Below is a small trained network, with its code and all its weights. Each question gives an input and a target symbol and asks what happens when units are switched off, that is, made to give their printed mean instead of their output.

import numpy as np


def w(rows, s, z=0):
    codes = np.array(rows[::2]) - 128.0
    scale = np.full(codes.shape[1], s)
    scale[-1] = z or s
    return codes * scale


def f(y):
    return y / 2 * (1 + np.tanh(0.7978845608 * (y + 0.044715 * y**3)))


def softmax(a):
    e = np.exp(a - a.max(-1, keepdims=True))
    return e / e.sum(-1, keepdims=True)


def log_softmax(a):
    a = a - a.max(-1, keepdims=True)
    return a - np.log(np.exp(a).sum(-1, keepdims=True))


def net(x, mask):
    ids = ['ΓΔΛαβηθμπτφψ'.index(c) for c in x.split()]
    T = len(ids)
    res = E[ids] + P[:T]
    u = 0
    for l in range(2):
        r = res
        for j in range(2):
            rows = slice(2 * j, 2 * j + 2)
            q, k, v = (r @ M[l][rows].T for M in (Q, K, V))
            z = softmax(np.where(np.tri(T) > 0, q @ k.T / 2**0.5, -1e9)) @ v
            o = O[l][rows]
            res = res + np.where(mask[u + j], z, o[:, -1]) @ o[:, :-1]
        u += 2
        y = f(res @ A[l][:, :-1].T + A[l][:, -1])
        res = res + np.where(mask[u : u + 4], y, B[l][:, -1]) @ B[l][:, :-1]
        u += 4
    return log_softmax(res[-1] @ U[:, :-1].T + U[:, -1])


Q, K, V, O, A, B = {}, {}, {}, {}, {}, {}
E = w([
[159,110,136,112,103,91,123,161,166],'Γ',
[178,171,182,209,110,203,83,117,73],'Δ',
[140,96,149,168,121,114,139,121,166],'Λ',
[5,133,133,150,149,245,147,82,129],'α',
[101,166,120,136,243,133,88,104,100],'β',
[141,242,129,154,184,174,248,119,123],'η',
[48,226,148,178,97,91,91,112,139],'θ',
[153,112,143,117,110,90,171,17,124],'μ',
[112,110,86,68,96,166,106,110,217],'π',
[65,77,86,178,129,118,117,135,6],'τ',
[83,93,97,106,137,88,147,133,179],'φ',
[108,90,114,161,99,99,178,148,170],'ψ',
],0.016)
P = w([
[189,107,100,90,66,131,127,147,122],'0',
[121,137,157,185,141,131,104,114,241],'1',
[163,140,136,106,83,123,133,148,80],'2',
[92,143,199,212,163,124,107,123,203],'3',
[132,166,156,119,101,130,151,153,43],'4',
[72,152,242,230,180,129,112,133,159],'5',
[96,182,182,125,119,123,167,153,2],'6',
[51,164,250,245,199,136,119,141,115],'7',
],0.0088)
Q[0] = w([
[188,98,46,81,106,124,205,218,69],'L0H0',
[116,32,214,95,153,135,124,72,143],'L0H0',
[218,159,32,85,59,15,166,85,10],'L0H1',
[85,62,48,225,215,164,154,254,192],'L0H1',
],0.025)
K[0] = w([
[168,92,51,106,77,108,141,229,239],'L0H0',
[100,149,182,150,97,58,204,87,112],'L0H0',
[187,18,131,64,93,65,162,150,221],'L0H1',
[55,147,242,195,220,68,194,177,2],'L0H1',
],0.025)
V[0] = w([
[124,72,182,105,162,149,122,247,155],'L0H0',
[151,87,178,121,103,69,182,36,145],'L0H0',
[166,161,145,65,204,133,129,126,146],'L0H1',
[176,105,90,186,113,139,139,131,141],'L0H1',
],0.012)
O[0] = w([
[138,203,13,136,138,196,83,156,165,2],'L0H0',
[156,140,68,165,93,80,185,35,70,19],'L0H0',
[133,165,253,96,129,77,125,30,174,20],'L0H1',
[138,187,37,203,154,158,135,155,148,93],'L0H1',
],0.0046,0.0025)
A[0] = w([
[107,45,137,124,173,86,149,220,196,1],'L0N0',
[246,238,92,134,136,59,93,172,144,39],'L0N1',
[183,115,88,9,117,4,162,219,54,84],'L0N2',
[102,72,69,63,69,112,26,98,33,99],'L0N3',
],0.011,0.0059)
B[0] = w([
[116,139,148,192,151,192,51,139,176,252],'L0N0',
[112,82,198,77,133,128,126,233,149,185],'L0N1',
[186,229,31,186,97,242,97,1,206,228],'L0N2',
[139,196,237,79,233,45,161,134,210,233],'L0N3',
],0.0085,0.0018)
Q[1] = w([
[171,72,117,101,141,91,127,118,140],'L1H0',
[5,110,162,144,142,180,12,139,184],'L1H0',
[113,93,187,216,174,155,68,175,196],'L1H1',
[76,126,145,81,161,100,125,150,75],'L1H1',
],0.02)
K[1] = w([
[131,152,84,105,120,126,178,121,174],'L1H0',
[24,253,202,166,185,171,129,148,17],'L1H0',
[49,230,197,154,180,175,107,161,39],'L1H1',
[98,112,182,96,144,157,95,199,183],'L1H1',
],0.019)
V[1] = w([
[88,102,159,123,62,211,172,111,123],'L1H0',
[148,124,139,125,174,154,254,174,162],'L1H0',
[40,191,110,106,54,63,173,151,177],'L1H1',
[82,81,86,83,186,150,142,86,133],'L1H1',
],0.014)
O[1] = w([
[126,148,173,163,85,254,145,72,101,171],'L1H0',
[121,157,135,133,199,155,193,130,108,107],'L1H0',
[38,202,180,133,65,123,146,154,9,235],'L1H1',
[88,74,171,131,205,202,158,83,85,3],'L1H1',
],0.007,0.0031)
A[1] = w([
[199,148,114,27,116,151,184,112,90,82],'L1N0',
[254,125,143,58,148,131,119,105,58,31],'L1N1',
[82,163,69,42,121,156,108,107,142,2],'L1N2',
[237,56,142,92,91,139,123,182,38,65],'L1N3',
],0.018,0.0043)
B[1] = w([
[159,103,112,27,116,133,65,119,79,254],'L1N0',
[56,207,112,158,178,135,132,164,49,179],'L1N1',
[106,110,141,249,201,77,107,121,219,212],'L1N2',
[158,133,180,110,145,86,142,61,17,170],'L1N3',
],0.014,0.0036)
U = w([
[199,143,136,132,91,137,63,141,185,126],'Γ',
[153,109,148,169,134,83,133,135,119,80],'Δ',
[122,7,138,107,64,13,233,53,135,254],'Λ',
[76,79,165,123,124,165,109,106,147,85],'α',
[61,48,77,146,187,94,106,230,97,151],'β',
[144,90,162,45,101,114,167,204,147,192],'η',
[49,85,168,119,50,66,73,156,136,141],'θ',
[50,81,76,95,119,79,113,80,130,101],'μ',
[96,38,240,40,151,35,55,58,188,123],'π',
[124,226,210,76,151,81,253,131,226,93],'τ',
[64,129,109,181,137,79,123,56,174,15],'φ',
[105,100,31,155,80,127,205,173,131,184],'ψ',
],0.0056,0.0057)

Each question gives the input, a string of symbols that net reads in full, and the target symbol t.
The units are the heads (2 rows each of Q, K, V and O) and the neurons (one row each of A and B). Each row of codes is followed by its name. A weight is (code - 128) times the scale printed after its matrix; where a second scale follows, it is the last column's (O, A, B and U).
mask holds one flag per unit, layer by layer, with each layer's heads first. A switched-off unit (its flag False) gives its mean, the last column of its rows in O or B, instead of its output. The means were averaged over made-up inputs and are rounded, as every weight is.
A unit's drop is (log p(t) with every unit on - log p(t) with that unit switched off) / (log p(t) with every unit on - log p(t) with every unit switched off).
most important unit: the unit with the biggest drop
k most important neurons of layer l: the k neurons of layer l with the biggest drops, biggest first
heads that matter: for each layer, one digit per head in row order, 1 if its drop is at least 0.15 and else 0, layers parted by /
drop when u is switched off: that unit's drop, to one decimal
input η π μ, target μ: most important neuron of layer 1	[L1N1]
input φ η Γ Λ π ψ, target τ: heads that matter	01 / 10
input Δ π π Λ Λ Γ π Λ, target Γ: heads that matter	10 / 01
input β ψ Δ Λ, target Γ: heads that matter	00 / 01
input π Λ τ φ, target β: heads that matter	01 / 10
input Δ β φ, target φ: heads that matter	00 / 00
input φ τ α α μ η β π, target π: heads that matter	11 / 01
input μ β Γ β θ π, target θ: heads that matter	00 / 01
input μ β Λ, target Λ: heads that matter	01 / 00
input Γ ψ μ ψ, target Λ: heads that matter	10 / 00
input Λ ψ π, target π: heads that matter	00 / 00
input θ π μ α Γ π φ Γ, target α: heads that matter	00 / 11
input π θ β, target β: heads that matter	10 / 01
input Δ θ Λ, target Λ: heads that matter	10 / 00
input φ Λ η, target η: 2 most important neurons of layer 1	[L1N0; L1N2]
input η π θ μ Γ Λ Γ π, target Λ: most important unit	L0H0
input Λ η Γ, target Γ: 2 most important neurons of layer 0	[L0N2; L0N0]
input η η θ τ ψ ψ, target β: 3 most important neurons of layer 0	[L0N3; L0N0; L0N2]
input Λ ψ π α α π Δ, target Δ: 3 most important neurons of layer 1	[L1N3; L1N1; L1N0]
input ψ θ φ Γ, target θ: most important unit	L1H1
input Λ θ θ β ψ, target ψ: 2 most important neurons of layer 0	[L0N2; L0N3]
input θ ψ Δ, target Δ: 2 most important neurons of layer 1	[L1N3; L1N1]
input θ π μ Δ θ β φ, target φ: 2 most important neurons of layer 1	[L1N2; L1N0]
input η Γ Λ α, target α: drop when L1H0 is switched off	0.5
input θ μ φ ψ η π, target τ: drop when L1H0 is switched off	0.8
input μ θ η φ π Λ, target τ: drop when L0H0 is switched off	-0.1
input π Λ α Γ Λ φ, target α: most important unit	L1H0
input φ θ μ α μ β ψ φ, target π: drop when L0H1 is switched off	0.5
input μ π τ Γ, target β: 2 most important neurons of layer 0	[L0N3; L0N0]
